Below are the code and all the weights of a small trained network. Each question names an input and a class and asks about switching units off, where a switched-off unit gives its printed mean instead of its output.

import numpy as np


def w(rows, s, z=0):
    codes = np.array(rows[::2]) - 128.0
    scale = np.full(codes.shape[1], s)
    scale[-1] = z or s
    return codes * scale


def norm(h):
    return h / np.sqrt((h * h).mean(-1, keepdims=True) + 1e-5)


def f(y):
    return y / 2 * (1 + np.tanh(0.7978845608 * (y + 0.044715 * y**3)))


def log_softmax(a):
    a = a - a.max(-1, keepdims=True)
    return a - np.log(np.exp(a).sum(-1, keepdims=True))


def net(x, mask):
    res = np.array(x, float).reshape(1, 3) / 4 @ E
    u = 0
    for l in range(2):
        y = f(norm(res) @ A[l][:, :-1].T + A[l][:, -1])
        res = res + np.where(mask[u : u + 8], y, B[l][:, -1]) @ B[l][:, :-1]
        u += 8
    return log_softmax(norm(res)[-1] @ U[:, :-1].T + U[:, -1])


A, B = {}, {}
E = w([
[230,192,191,54],'x0',
[254,123,133,207],'x1',
[129,128,129,127],'x2',
],0.0022)
A[0] = w([
[153,174,170,115,37],'L0N0',
[107,134,85,97,66],'L0N1',
[135,99,88,175,100],'L0N2',
[117,174,126,58,22],'L0N3',
[142,150,156,120,109],'L0N4',
[129,87,111,138,152],'L0N5',
[95,165,199,1,4],'L0N6',
[71,82,104,97,102],'L0N7',
],0.0081,0.0022)
B[0] = w([
[164,154,124,110,146],'L0N0',
[160,199,184,157,129],'L0N1',
[155,86,105,193,185],'L0N2',
[137,93,54,147,156],'L0N3',
[132,50,166,80,135],'L0N4',
[124,140,149,170,159],'L0N5',
[88,84,15,183,255],'L0N6',
[113,183,255,100,205],'L0N7',
],0.0059,0.0031)
A[1] = w([
[101,224,105,30,106],'L1N0',
[231,174,178,45,6],'L1N1',
[79,186,210,127,49],'L1N2',
[167,103,22,151,47],'L1N3',
[220,133,203,43,243],'L1N4',
[34,254,253,87,16],'L1N5',
[112,115,110,223,173],'L1N6',
[108,181,136,170,104],'L1N7',
],0.0063,0.0012)
B[1] = w([
[197,77,146,228,136],'L1N0',
[192,126,86,72,181],'L1N1',
[52,176,112,91,170],'L1N2',
[55,150,162,181,221],'L1N3',
[136,149,71,2,203],'L1N4',
[48,218,235,44,251],'L1N5',
[226,129,239,87,232],'L1N6',
[210,138,74,121,144],'L1N7',
],0.0058,0.0033)
U = w([
[23,175,209,65,201],'0',
[109,116,115,108,3],'1',
[189,110,50,2,181],'2',
[192,62,210,233,147],'3',
[30,51,13,182,184],'4',
],0.012,0.0061)

Each question gives the input, the list of numbers given to net, and the class t.
The units are the neurons (one row each of A and B). Each row of codes is followed by its name. A weight is (code - 128) times the scale printed after its matrix; where a second scale follows, it is the last column's (A, B and U).
mask holds one flag per neuron, layer by layer. A switched-off neuron (its flag False) gives its mean, the last column of its row in B, instead of its output. The means were averaged over made-up inputs and are rounded, as every weight is.
A unit's drop is (log p(t) with every unit on - log p(t) with that unit switched off) / (log p(t) with every unit on - log p(t) with every unit switched off).
The circuit of an input: a set's keep is (log p(t) with only the set's units on - log p(t) with every unit switched off) / (log p(t) with every unit on - log p(t) with every unit switched off). Starting from the 12 units with the biggest drops (on a tie, the unit counted first), units are removed one at a time, each time the one whose removal leaves the highest keep (on an exact tie, the one counted first), for as long as the keep stays at least 0.8.
circuit, biggest first: the units of the circuit, biggest drop first
most important unit: the unit with the biggest drop
k most important neurons: the k neurons with the biggest drops, biggest first
drop when u is switched off: that unit's drop, to one decimal
input [0,2,5], class 3: most important unit -> L0N7
input [1,5,0], class 2: circuit, biggest first -> L0N6, L1N4, L1N5
input [-5,1,-3], class 3: 2 most important neurons -> L0N2, L1N5
input [1,8,-5], class 2: 3 most important neurons -> L0N6, L0N3, L1N4
input [1,-4,-2], class 4: 2 most important neurons -> L0N6, L1N5
input [5,1,-6], class 2: 2 most important neurons -> L0N0, L0N2
input [2,7,-4], class 2: 2 most important neurons -> L0N6, L1N4
input [0,1,2], class 3: 2 most important neurons -> L0N7, L1N5
input [4,0,7], class 4: 2 most important neurons -> L0N6, L1N5
input [3,-5,-7], class 4: drop when L0N6 is switched off -> 0.2
input [1,-2,1], class 4: drop when L0N6 is switched off -> 0.2
